Here is a tiny trained network, its code and every weight. The questions are about switching its units off for an input and a class, where a switched-off unit gives its printed mean instead of its output.

import numpy as np


def w(rows, s, z=0):
    codes = np.array(rows[::2]) - 128.0
    scale = np.full(codes.shape[1], s)
    scale[-1] = z or s
    return codes * scale


def f(y):
    return np.maximum(y, 0)


def log_softmax(a):
    a = a - a.max(-1, keepdims=True)
    return a - np.log(np.exp(a).sum(-1, keepdims=True))


def net(x, mask):
    res = np.array(x, float).reshape(1, 8) / 4 @ E
    y = f(res @ A[0][:, :-1].T + A[0][:, -1])
    res = res + np.where(mask, y, B[0][:, -1]) @ B[0][:, :-1]
    return log_softmax(res[-1] @ U[:, :-1].T + U[:, -1])


A, B = {}, {}
E = w([
[211,149,156,164,180,94,132],'x0',
[81,83,166,152,70,186,118],'x1',
[90,193,82,150,196,178,254],'x2',
[148,79,180,165,152,103,163],'x3',
[144,198,121,89,35,72,147],'x4',
[217,147,104,165,102,131,192],'x5',
[130,188,219,140,181,236,130],'x6',
[75,133,172,233,148,36,78],'x7',
],0.0077)
A[0] = w([
[113,117,124,113,52,104,96,132],'neuron 1',
[154,165,140,38,165,145,204,150],'neuron 2',
[118,151,123,111,104,110,112,92],'neuron 3',
[148,140,154,141,104,112,102,120],'neuron 4',
[150,90,112,113,58,107,102,140],'neuron 5',
[145,105,121,116,108,123,91,119],'neuron 6',
[155,109,112,163,134,148,142,39],'neuron 7',
[118,140,232,156,168,129,93,96],'neuron 8',
[97,41,143,99,126,132,104,72],'neuron 9',
[37,205,86,130,132,99,50,114],'neuron 10',
[96,163,135,167,116,139,209,91],'neuron 11',
[191,137,86,70,159,161,78,77],'neuron 12',
[150,122,164,102,143,138,110,131],'neuron 13',
[46,95,114,107,114,117,99,174],'neuron 14',
[105,14,151,61,85,143,146,1],'neuron 15',
[115,156,184,173,139,134,83,82],'neuron 16',
[144,131,118,128,133,153,176,158],'neuron 17',
[125,104,109,126,102,133,109,158],'neuron 18',
[122,185,127,102,152,129,216,39],'neuron 19',
[107,136,108,159,125,88,140,52],'neuron 20',
[193,151,110,104,8,79,104,39],'neuron 21',
[129,139,111,167,155,93,156,125],'neuron 22',
[97,100,132,122,110,140,195,117],'neuron 23',
[107,166,115,149,120,146,220,71],'neuron 24',
[161,134,106,190,115,201,180,48],'neuron 25',
[142,108,146,171,123,164,102,173],'neuron 26',
[114,156,226,161,158,129,59,61],'neuron 27',
[140,132,126,151,174,53,131,54],'neuron 28',
[117,122,146,149,143,109,91,247],'neuron 29',
[68,145,87,113,136,137,99,85],'neuron 30',
[148,131,146,158,168,5,122,64],'neuron 31',
[151,52,129,208,102,188,104,157],'neuron 32',
[157,120,117,188,139,69,116,76],'neuron 33',
[202,138,92,111,128,189,144,162],'neuron 34',
[195,121,108,70,171,152,119,51],'neuron 35',
[157,124,112,71,132,142,128,71],'neuron 36',
],0.013,0.0025)
B[0] = w([
[48,144,161,83,121,107,106,211],'neuron 1',
[180,213,80,101,87,154,87,251],'neuron 2',
[87,114,148,119,123,140,141,160],'neuron 3',
[136,112,142,91,111,100,133,170],'neuron 4',
[78,157,170,78,129,76,143,216],'neuron 5',
[107,146,143,126,107,94,115,174],'neuron 6',
[109,106,144,126,157,152,178,158],'neuron 7',
[208,76,166,91,124,119,59,231],'neuron 8',
[108,159,124,185,175,84,69,197],'neuron 9',
[53,39,112,152,117,243,127,215],'neuron 10',
[151,139,195,169,65,144,91,215],'neuron 11',
[121,129,42,77,157,138,118,194],'neuron 12',
[147,109,132,117,135,91,129,164],'neuron 13',
[79,139,96,177,151,152,42,212],'neuron 14',
[128,224,122,173,211,52,94,205],'neuron 15',
[176,87,146,86,127,118,83,198],'neuron 16',
[149,163,158,145,155,149,146,198],'neuron 17',
[92,140,131,116,144,116,119,169],'neuron 18',
[176,185,136,144,49,158,86,230],'neuron 19',
[106,110,117,165,106,124,147,166],'neuron 20',
[80,118,213,4,48,89,178,254],'neuron 21',
[159,130,122,163,120,106,170,186],'neuron 22',
[142,166,163,160,122,122,116,182],'neuron 23',
[151,175,191,177,72,138,104,227],'neuron 24',
[120,127,204,139,179,185,193,224],'neuron 25',
[144,102,164,129,179,105,155,188],'neuron 26',
[207,70,149,86,139,102,59,229],'neuron 27',
[141,128,89,187,91,96,163,196],'neuron 28',
[141,95,115,137,86,105,104,195],'neuron 29',
[104,118,91,150,135,196,101,174],'neuron 30',
[127,91,52,195,98,80,200,239],'neuron 31',
[116,82,143,154,247,143,208,222],'neuron 32',
[129,108,107,143,91,70,179,201],'neuron 33',
[132,139,64,85,180,181,175,232],'neuron 34',
[152,131,38,92,141,111,141,193],'neuron 35',
[140,153,92,95,137,111,151,176],'neuron 36',
],0.024,0.0093)
U = w([
[31,139,146,2,46,59,111,134],'0',
[44,81,91,129,88,197,32,150],'1',
[223,25,147,70,110,86,46,10],'2',
[69,161,101,133,161,54,27,19],'3',
[140,82,63,164,23,21,175,255],'4',
[196,229,168,124,36,206,115,130],'5',
[179,207,28,6,99,176,136,180],'6',
[176,128,176,104,186,188,194,17],'7',
],0.0059,0.00072)

Each question gives the input, the list of numbers given to net, and the class t.
The units are the neurons (one row each of A and B). Each row of codes is followed by its name. A weight is (code - 128) times the scale printed after its matrix; where a second scale follows, it is the last column's (A, B and U).
mask holds one flag per neuron, in row order. A switched-off neuron (its flag False) gives its mean, the last column of its row in B, instead of its output. The means were averaged over made-up inputs and are rounded, as every weight is.
A unit's drop is (log p(t) with every unit on - log p(t) with that unit switched off) / (log p(t) with every unit on - log p(t) with every unit switched off).
The circuit of an input: a set's keep is (log p(t) with only the set's units on - log p(t) with every unit switched off) / (log p(t) with every unit on - log p(t) with every unit switched off). Starting from the 12 units with the biggest drops (on a tie, the unit counted first), units are removed one at a time, each time the one whose removal leaves the highest keep (on an exact tie, the one counted first), for as long as the keep stays at least 0.8.
circuit, biggest first: the units of the circuit, biggest drop first
k most important neurons: the k neurons with the biggest drops, biggest first
drop of u: that unit's drop, to one decimal
input [6,6,0,-4,-8,-4,1,-4], class 7: circuit, biggest first	neuron 32
input [5,-3,3,-6,0,4,8,-3], class 6: 3 most important neurons	neuron 34; neuron 35; neuron 12
input [-8,-3,-5,-6,5,-7,-3,6], class 1: 3 most important neurons	neuron 10; neuron 14; neuron 30
input [-6,2,6,-6,-4,-4,0,-7], class 5: 3 most important neurons	neuron 24; neuron 23; neuron 19
input [-8,8,1,-2,-3,2,8,-7], class 7: 2 most important neurons	neuron 32; neuron 25
input [7,-6,-1,6,-6,8,8,-6], class 6: 2 most important neurons	neuron 2; neuron 35
input [-2,-6,-7,8,-7,5,4,-6], class 6: 2 most important neurons	neuron 35; neuron 12
input [-6,-5,-4,-4,-7,-4,0,-2], class 3: 2 most important neurons	neuron 15; neuron 9
input [6,-1,5,4,-2,-3,4,8], class 2: 2 most important neurons	neuron 8; neuron 27
input [2,5,-6,2,-6,-3,0,-1], class 3: 3 most important neurons	neuron 15; neuron 9; neuron 14
input [5,-7,-8,2,3,1,-3,1], class 4: 3 most important neurons	neuron 31; neuron 28; neuron 33
input [-8,-2,0,0,-1,7,0,1], class 5: 2 most important neurons	neuron 32; neuron 26
input [-8,5,-7,6,6,-7,2,-6], class 3: drop of neuron 3	0.0
input [7,1,8,-8,-3,-8,1,4], class 1: circuit, biggest first	neuron 10
input [3,3,-2,3,-3,-1,-2,-7], class 6: drop of neuron 14	0.4
input [-4,2,7,2,7,7,-7,4], class 5: 2 most important neurons	neuron 24; neuron 11
input [-1,8,-8,-3,-4,-1,-2,5], class 3: drop of neuron 9	0.1
